Each row has a name. Each piece below is followed by the name of the row it came from, unless a question asks for something else. Each question is about the rows just above it. Places in a row count from 1.

[112 173 116 121 124 128 142 182 122] = Miv
[155 102 125 153 122 141 125 123 128] = nata
[ 96 119 102 143  58 130 121  69 221] = lopef
[142 115 128 136 135 127 122 103 138] = Gug
[ 97 100 154 100 165 110 117 100 100] = rigi
[141 104 148 104 179 109 147 164  69] = ruv
[103  96 137 102 146 100 150  82 150] = gere
[126  99 133 112 102 121 121 109 134] = ruror
[ 79  95 154  51 102 146  74 102  74] = gir
Print row gere.  [103  96 137 102 146 100 150  82 150]
Places of [100] in row rigi:  2 4 8 9
Places of [96] in row gere:  2

[ 37  56  38 182]  Bafu
[118 217  89 100]  Niro
[118  90 100 217]  guruv
Print row Niro.  [118 217  89 100]
The row with [217  89 100] is  Niro
Which entry of Bafu is missing from [182  56  37]?  [38]
[ 89 100 118 217] is which row reordered?  Niro

[126 128 127 130 127 130 128 129 130 127 127 127 128 125 128 128 129 126
 129 129 130 127 127 125 126 130 127 128 129 133 130 130 126 130 125 128
 128 130 127 125 128 127 127 126 130 126]  nesaz
[130 128 126 127 129 129 130 127 127 126 127 128 127 127 125 126 130 126
 130 130 125 128 126 128 128 129 127 125 130 127 130 130 128 130 128 129
 129 130 128 127 133 130 128 127 125 127]  kuvub
[171 164 109 116 127 120 107 143 140 146 124  99 152 116 135 132 124 153
 149 110 157 137 125 138 115  86 145 149 112 162 139 126 135 130 119 149
 122  96 138 115 122 162 146  83 179 126]  gidu
[176 171 103 116 127 109  97 148 150 149 124  95 159 116 139 135 124 162
 155 105 157 137 123 144 112  75 148 154 110 172 139 142 144 130 119 153
 121  96 143 115 122 167 146  77 186 126]  vego
[154 114 150 164 145 191 181 109 211 124 104  90 145 188 111 147 136  91
 114 148 184  87 116 180 102 163 159 113 116  94 197 118 200 198 167 162
 121 187 101 188 169 137  95 101 172  85]  nal
[154 114 150 164 145 191 181 109 211 127 104  90 145 188 111 147 136  91
 114 148 184  87 116 174 102 174 159 113 116  94 197 118 200 198 167 166
 121 187 101 188 169 137  95 101 172  85]  Romel
Put [ 85 172 101  95 137 169 188 101 187 121 166 167 198 200 118 197  94 116
 113 159 174 102 174 116  87 184 148 114  91 136 147 111 188 145  90 104
 127 211 109 181 191 145 164 150 114 154] back in order: which row is it?  Romel
[126 130 126 127 127 128 125 127 130 128 128 125 130 126 130 130 133 129
 128 127 130 126 125 127 127 130 129 129 126 129 128 128 125 128 127 127
 127 130 129 128 130 127 130 127 128 126] is which row reordered?  nesaz
The row with [116 180 102 163] is  nal
Print row Romel.  [154 114 150 164 145 191 181 109 211 127 104  90 145 188 111 147 136  91
 114 148 184  87 116 174 102 174 159 113 116  94 197 118 200 198 167 166
 121 187 101 188 169 137  95 101 172  85]
At which places does nesaz hold [127]?  3 5 10 11 12 22 23 27 39 42 43

[159 125 129 167 117 126 179 120] -> fekez
[ 87 132 114  74 119 134  58 140] -> Pon
[190 125 118 206  76 126 232  75] -> samu
[136 147 114 123 142 152 118 162] -> bavof
[143 142 120 135 143 147 133 153] -> voz
[132 132 110 130  92 134 131 138] -> dolog
Print row Pon.  [ 87 132 114  74 119 134  58 140]
Shuffled samu with one entry gone: [190 118 232  75 126 125 206], missing  [76]

[ 40  81  54  45  55  61  83 166] = vapak
[ 54  55  81  61 166  83  40  46] = tisol
[ 65  81  61  83  45  66 166  40] = tiv
[ 73  81 120  46 176 105  44  87] = norog
Put [ 46  40  83 166  61  81  55  54] back in order: which row is it?  tisol
Shuffled tisol with one entry gone: [ 40 166  61  46  55  83  81], missing  [54]
Where do [54 55 81] appear?  tisol
Which entry of tiv is missing from [ 61  81  40 166  83  45  65]?  [66]
Which row holds [ 46 176 105  44  87]?  norog
Which row holds these entries in another order? [ 40  46  54  55  61  81  83 166]  tisol

[153  91  74 116  95 163  95 163] -> dima
[187 120 153  91 145  55 210 163] -> fas
[ 71  95  71  54 145  55 210  85] -> Fad
Places of [55] in row Fad:  6
Put [163  95 163  95 116  74  91 153] back in order: which row is it?  dima
Print row fas.  [187 120 153  91 145  55 210 163]
Print row dima.  [153  91  74 116  95 163  95 163]
q: [153  91 145  55 210 163]  fas
Where do [ 71  95  71  54 145  55 210  85] appear?  Fad

[133 128 140 118 103  83 115 108 175 142 112 135 184 126 151 182 101 102
 132 159 124 110 142 127 114 154  95 139 105 104 102  88 122 141 134 100
 141 151  89 106 130 123 145 110 187 114 131 122 144 143 112 137 134  98
 156 133 112] -> ter
[133 158 144 133 129 117 146 142 148 104 108 127 136 142 124 125 115 105
 150 147 137 126 115 145 101 111 109 130 117 137 120 135 124 125 154 149
 111 134 103 133 116 106  98 100 119 137 117 109 161 121  98 138 145 134
 145  90 114] -> Nuv
[131 163 151 131 128 117 157 141 145 104 105 129 138 147 120 121 118 104
 150 148 140 127 115 149  93 107 109 128 116 138 125 135 119 128 159 151
 111 136 103 133 114  99  87  92 116 134 112 109 163 123  95 140 148 140
 146  81 109] -> Leg
[130 122 137 118 104  87 115 107 169 148 116 135 184 126 150 181 107 107
 129 155 122 111 144 125 116 156  98 137 108 104 104  87 122 141 130  98
 144 150  97 104 132 126 148 112 185 112 132 126 139 145 117 136 131  99
 153 137 114] -> zasun
[120 136 168 105  94  78 162 101 162 149  98 147 206 146 129 176 125 100
 138 157 126 112 146 140  71 150  94 127 105 113 119  72  99 161 162  97
 140 166  93  91 126  91 100  75 183  93 115 128 151 155 105 144 146 125
 167  90  84] -> nekeb
[136 180 145 144 147 139 161 164 131  78 108 119 101 150 112  88 118 105
 159 141 146 137  96 156  96  83 118 127 122 156 131 168 127 111 163 184
  93 121 111 153 106  96  71  95  76 154 107 100 170 105  89 138 152 155
 137  67 117] -> tafe
Print row Leg.  [131 163 151 131 128 117 157 141 145 104 105 129 138 147 120 121 118 104
 150 148 140 127 115 149  93 107 109 128 116 138 125 135 119 128 159 151
 111 136 103 133 114  99  87  92 116 134 112 109 163 123  95 140 148 140
 146  81 109]
Which entry of Nuv is missing from [146 142 109 133 124 154 127  98 135 109 137 124 145 106 133 149 147 145
 119 104 117 161 150 134 101 111 145 117 125 126  98 133 108 100 117 158
 125 115 144 129 103 120 130 105 121 137 137 136 111 134 115 116 114  90
 138 142]?  [148]

[141 146 146 172] : pok
[133 109  46 121] : tad
[132 109 121  46] : Kosak
Print row tad.  [133 109  46 121]
Which entry of Kosak is missing from [ 46 132 121]?  [109]
Which row holds these entries in another order? [121  46 109 133]  tad
Every place of [146] in pok:  2 3
q: [ 46 121]  tad
Which entry of tad is missing from [121  46 133]?  [109]

[143 113 223 137 148 112 103] = fuvu
[102 143 113 137 103 143 113] = pezur
[102 143 113 137 113 103 144] = punu
[113 223 148 137 103 143 113] = tuma
[137 102 143 114 113 143 103] = Biv
Places of [102] in row punu:  1
Put [103 113 137 113 143 143 102] back in order: which row is it?  pezur
Which row holds these entries in another order? [143 102 137 113 103 143 113]  pezur
[223 137 148 112 103] is in which row?  fuvu
Which row holds [113 223 148 137 103 143 113]?  tuma
The row with [112 103] is  fuvu
Which row holds these entries in another order? [143 113 113 223 148 137 103]  tuma

[156  79 204 192  59 117 199 128 149 135 116 140 154 112  85]  Domu
[123 140 185 189 114 126 172 128 129 169 130  91 125 173 138]  Nese
[152 129 142 137 119 135 143 128 139  47 138 159 147 139 131]  suvab
[121 163 115 117 182 133 114 128 104 111 137 143 112 140 149]  fum
[124 122 125 117 113 207 134 128  85 113 188 125 233 216 158]  sev
[125 144 138 135 131 173 138 128  91 127 168 128 173 183 151]  gege
[115 171 145 136 125 200 142 128  61 134 207 128 157 222 212]  Siz
[152 162  81  89 170 125  81 128 172 124 129 171 100 127 148]  kem
[126  69 165 158  61  85 154 128 153 114  92 109 101  76  74]  sakil
At which places does fum hold [111]?  10
q: [158  61  85 154 128 153]  sakil
Shuffled Nese with one entry gone: [138 125 128 173 130 169 140 129 185 126 114 123 189  91], missing  [172]
Print row Siz.  [115 171 145 136 125 200 142 128  61 134 207 128 157 222 212]

[188  68 190 189] = Dulo
[143 113 113 143] = tulu
[221  36 223 221] = lotuv
[ 35 232 144  23] = ridog
[ 83 174  82  81] = Nug
[164  99 162 158] = Posod
[161  89 165 168] = Sebu
Print row tulu.  [143 113 113 143]
Every place of [143] in tulu:  1 4
q: [188  68 190]  Dulo
[168 161  89 165] is which row reordered?  Sebu
Which row holds [190 189]?  Dulo

[188 154 155 205] -> Rak
[210 161 196 103] -> Gezal
[161 118 197 159] -> reke
[198 161 159 118] -> saru
[161 161 161 161] -> ras
[103 161 209 147] -> vev
[160 181  91 151] -> fasim
Which row holds these entries in another order? [ 91 151 160 181]  fasim
Print row fasim.  [160 181  91 151]
Which row holds these entries in another order? [118 159 161 198]  saru
Put [161 159 118 198] back in order: which row is it?  saru
fasim without one entry, shuffled: [151 181 160]. Gone:  [91]
Rak without one entry, shuffled: [188 205 155]. Gone:  [154]
Places of [161] in row ras:  1 2 3 4

[128 129 130 133 130 124 126 123 123 130 128 137 130] -> reko
[122 115 128 132 125 120 126 138 124 130 119 132 116] -> Feki
[147 126 116 150 127 133 115 116 117 155 125 142 121] -> fis
[ 96 200 125  80 170 155 133 199 164  65 158  97 176] -> favu
[100 129 134 110 132 124 127 144 137  98 125 121 127] -> nuz
[ 79 206  81  98 172 117 155 138 109 165 134 174  68] -> gop
[115 150 126 127 147 142 133 130 121 155 117 125 116] -> siza
[126 107 118 128 115 152 149 123 127 139 131  94 124] -> ruta
[134 136 131 116 133 116 114 138 133 127 128 147 124] -> dugun
[ 95 190  97  99 163 120 147 136 109 152 129 160  82] -> pabi
Print row Feki.  [122 115 128 132 125 120 126 138 124 130 119 132 116]
Print row pabi.  [ 95 190  97  99 163 120 147 136 109 152 129 160  82]
favu without one entry, shuffled: [ 80 164 170  65 158 155  96 133  97 199 176 125]. Gone:  [200]
Put [117 121 133 127 116 150 125 126 116 147 155 142 115] back in order: which row is it?  fis
Shuffled siza with one entry gone: [115 142 117 121 155 147 125 133 116 130 150 126], missing  [127]
Print row ruta.  [126 107 118 128 115 152 149 123 127 139 131  94 124]
ruta without one entry, shuffled: [107 118 124 126 131 115 127  94 139 128 149 152]. Gone:  [123]

[ 78  78 138 151  45  78 143 185  78 138  60 109 175 142 138] -> dite
[141 166 106 125  42 160 147 182  73 137  71 107 160 136 106] -> Tige
[119 169 102 151 131 185  78 143 146  60 138 109 175 142 107] -> baf
[119 169 102 151  45 146 143 185  78 154  94 164 163 157  70] -> sufo
sufo without one entry, shuffled: [154 163  70 151 185  94 169 164  78 143 157  45 102 146]. Gone:  [119]
Where do [ 45 146] appear?  sufo
Places of [138] in row dite:  3 10 15
Print row sufo.  [119 169 102 151  45 146 143 185  78 154  94 164 163 157  70]
The row with [ 78 143 185  78 138  60] is  dite

[135 146  86 144 123 142  74 149 117 103 169  81 177 165 136  99 111 139
 102 155 113] -> nesu
[123 142  75 149 117 103 169  81 177 165 194 117 140 194  99 155 113 111
 136 102 139] -> gazuv
[102 124 131 149 161 126 131 128 161 122 183 120 221 222  71 101 155 107
 161 160  96] -> Mabo
q: [165 194 117 140 194  99 155 113 111 136 102 139]  gazuv
Shuffled Mabo with one entry gone: [ 96 131 161  71 131 161 222 101 102 155 183 126 124 107 128 161 221 120
 149 122], missing  [160]
q: [123 142  74 149 117 103 169  81 177 165]  nesu
q: [136  99 111 139 102 155 113]  nesu

[176 131 182  70] : lavag
[142 181 181 141] : Tibo
[123 167 104  60] : des
[202 171 171 144] : ravek
[202 162 170 165] : gazas
[164 135 118  86] : tet
[221 181 199 142] : dil
[203 171 171 144] : Gup
At which places does Tibo hold [181]?  2 3
Shuffled Tibo with one entry gone: [181 142 181], missing  [141]
Where do [202 171 171 144] appear?  ravek
Where do [202 162 170] appear?  gazas
Places of [176] in row lavag:  1
Which row holds these entries in another order? [144 171 171 203]  Gup
Which row holds these entries in another order? [171 202 171 144]  ravek

